Here is a tiny trained network, its code and every weight. The questions are about switching its units off for an input and a target symbol, where a switched-off unit gives its printed mean instead of its output.

import numpy as np


def w(rows, s, z=0):
    codes = np.array(rows[::2]) - 128.0
    scale = np.full(codes.shape[1], s)
    scale[-1] = z or s
    return codes * scale


def f(y):
    return np.maximum(y, 0)


def softmax(a):
    e = np.exp(a - a.max(-1, keepdims=True))
    return e / e.sum(-1, keepdims=True)


def log_softmax(a):
    a = a - a.max(-1, keepdims=True)
    return a - np.log(np.exp(a).sum(-1, keepdims=True))


def net(x, mask):
    ids = ['αβγεζμπστφψω'.index(c) for c in x.split()]
    T = len(ids)
    res = E[ids] + P[:T]
    r = res
    for j in range(2):
        rows = slice(3 * j, 3 * j + 3)
        q, k, v = (r @ M[0][rows].T for M in (Q, K, V))
        z = softmax(np.where(np.tri(T) > 0, q @ k.T / 3**0.5, -1e9)) @ v
        o = O[0][rows]
        res = res + np.where(mask[j], z, o[:, -1]) @ o[:, :-1]
    y = f(res @ A[0][:, :-1].T + A[0][:, -1])
    res = res + np.where(mask[2:14], y, B[0][:, -1]) @ B[0][:, :-1]
    return log_softmax(res[-1] @ U[:, :-1].T + U[:, -1])


Q, K, V, O, A, B = {}, {}, {}, {}, {}, {}
E = w([
[117,86,111],'α',
[118,88,110],'β',
[93,60,107],'γ',
[109,94,105],'ε',
[105,76,107],'ζ',
[99,76,109],'μ',
[103,104,121],'π',
[92,116,133],'σ',
[5,109,118],'τ',
[136,206,151],'φ',
[144,92,108],'ψ',
[141,170,146],'ω',
],0.019)
P = w([
[183,113,59],'0',
[191,116,85],'1',
[184,91,114],'2',
[161,88,144],'3',
[161,74,168],'4',
[139,67,191],'5',
[147,58,211],'6',
[74,70,255],'7',
[149,63,161],'8',
[190,142,210],'9',
],0.0095)
Q[0] = w([
[177,131,168],'H0',
[69,43,100],'H0',
[112,66,197],'H0',
[50,13,105],'H1',
[54,158,105],'H1',
[147,247,88],'H1',
],0.011)
K[0] = w([
[172,176,87],'H0',
[116,167,182],'H0',
[158,41,180],'H0',
[143,110,216],'H1',
[184,47,129],'H1',
[140,135,5],'H1',
],0.015)
V[0] = w([
[1,120,127],'H0',
[77,138,121],'H0',
[144,153,58],'H0',
[171,178,172],'H1',
[46,112,137],'H1',
[164,3,130],'H1',
],0.011)
O[0] = w([
[209,69,120,255],'H0',
[191,113,126,165],'H0',
[147,82,177,96],'H0',
[101,115,161,35],'H1',
[219,61,112,212],'H1',
[126,201,12,240],'H1',
],0.011,0.0086)
A[0] = w([
[229,175,61,92],'N0',
[104,109,170,6],'N1',
[249,84,175,170],'N2',
[104,40,121,147],'N3',
[212,203,56,46],'N4',
[66,2,98,113],'N5',
[39,111,28,125],'N6',
[20,141,146,120],'N7',
[185,112,163,227],'N8',
[26,72,102,119],'N9',
[196,148,139,54],'N10',
[224,165,171,117],'N11',
],0.0095,0.011)
B[0] = w([
[146,75,201,242],'N0',
[1,84,38,128],'N1',
[56,155,88,250],'N2',
[162,120,152,199],'N3',
[67,79,165,186],'N4',
[99,164,171,201],'N5',
[239,157,202,190],'N6',
[143,115,68,133],'N7',
[67,187,83,222],'N8',
[155,221,110,140],'N9',
[217,127,105,137],'N10',
[114,175,187,152],'N11',
],0.0096,0.015)
U = w([
[150,125,127,110],'α',
[145,125,113,1],'β',
[140,55,197,200],'γ',
[139,123,101,31],'ε',
[146,115,115,47],'ζ',
[130,101,143,25],'μ',
[138,128,109,47],'π',
[151,154,34,167],'σ',
[84,39,9,254],'τ',
[55,134,237,166],'φ',
[172,183,61,223],'ψ',
[96,200,127,149],'ω',
],0.011,0.0033)

Each question gives the input, a string of symbols that net reads in full, and the target symbol t.
The units are the heads (3 rows each of Q, K, V and O) and the neurons (one row each of A and B). Each row of codes is followed by its name. A weight is (code - 128) times the scale printed after its matrix; where a second scale follows, it is the last column's (O, A, B and U).
mask holds one flag per unit, heads first, then neurons. A switched-off unit (its flag False) gives its mean, the last column of its rows in O or B, instead of its output. The means were averaged over made-up inputs and are rounded, as every weight is.
A unit's drop is (log p(t) with every unit on - log p(t) with that unit switched off) / (log p(t) with every unit on - log p(t) with every unit switched off).
The circuit of an input: a set's keep is (log p(t) with only the set's units on - log p(t) with every unit switched off) / (log p(t) with every unit on - log p(t) with every unit switched off). Starting from the 12 units with the biggest drops (on a tie, the unit counted first), units are removed one at a time, each time the one whose removal leaves the highest keep (on an exact tie, the one counted first), for as long as the keep stays at least 0.8.
units of the circuit, in order: the units of the circuit, biggest drop first
k most important neurons: the k neurons with the biggest drops, biggest first
which heads matter: for each layer, one digit per head in row order, 1 if its drop is at least 0.15 and else 0, layers parted by /
input γ σ τ φ, target φ: units of the circuit, in order	(N4; N11)
input γ ψ τ γ ψ τ ζ τ τ μ, target τ: units of the circuit, in order	(N2; N6)
input ζ γ ψ, target γ: units of the circuit, in order	(N0)
input τ μ φ σ γ ζ μ φ γ, target φ: units of the circuit, in order	(H1; N5)
input α α ε τ γ τ τ φ ζ, target φ: units of the circuit, in order	(H1; N5)
input γ ψ ψ τ τ ζ, target τ: units of the circuit, in order	(N6; H1)
input τ γ γ τ τ τ, target τ: units of the circuit, in order	(H0; N6; H1)
input φ γ σ ε ψ α, target ψ: 2 most important neurons	(N0; N4)
input τ α ψ γ τ τ τ ψ τ γ, target τ: which heads matter	00
input τ γ α τ γ τ τ γ, target τ: which heads matter	10
input π ζ ψ φ, target φ: which heads matter	00
input τ ψ τ τ ψ ω, target ω: which heads matter	11
input τ τ ε β, target τ: which heads matter	00
input σ τ τ γ τ τ α, target τ: which heads matter	00
input τ π ε ψ π ψ τ, target ψ: 4 most important neurons	(N0; N4; N9; N6)
input ψ μ ψ τ τ τ ε, target τ: units of the circuit, in order	(N6; N2)
input τ π ω ψ ψ β, target ψ: 3 most important neurons	(N0; N4; N9)
input γ α τ τ γ τ φ ψ, target φ: units of the circuit, in order	(H1)
input τ τ ω ψ ψ ψ γ γ τ, target γ: units of the circuit, in order	(N8; N2)
input γ ζ φ μ, target φ: which heads matter	01
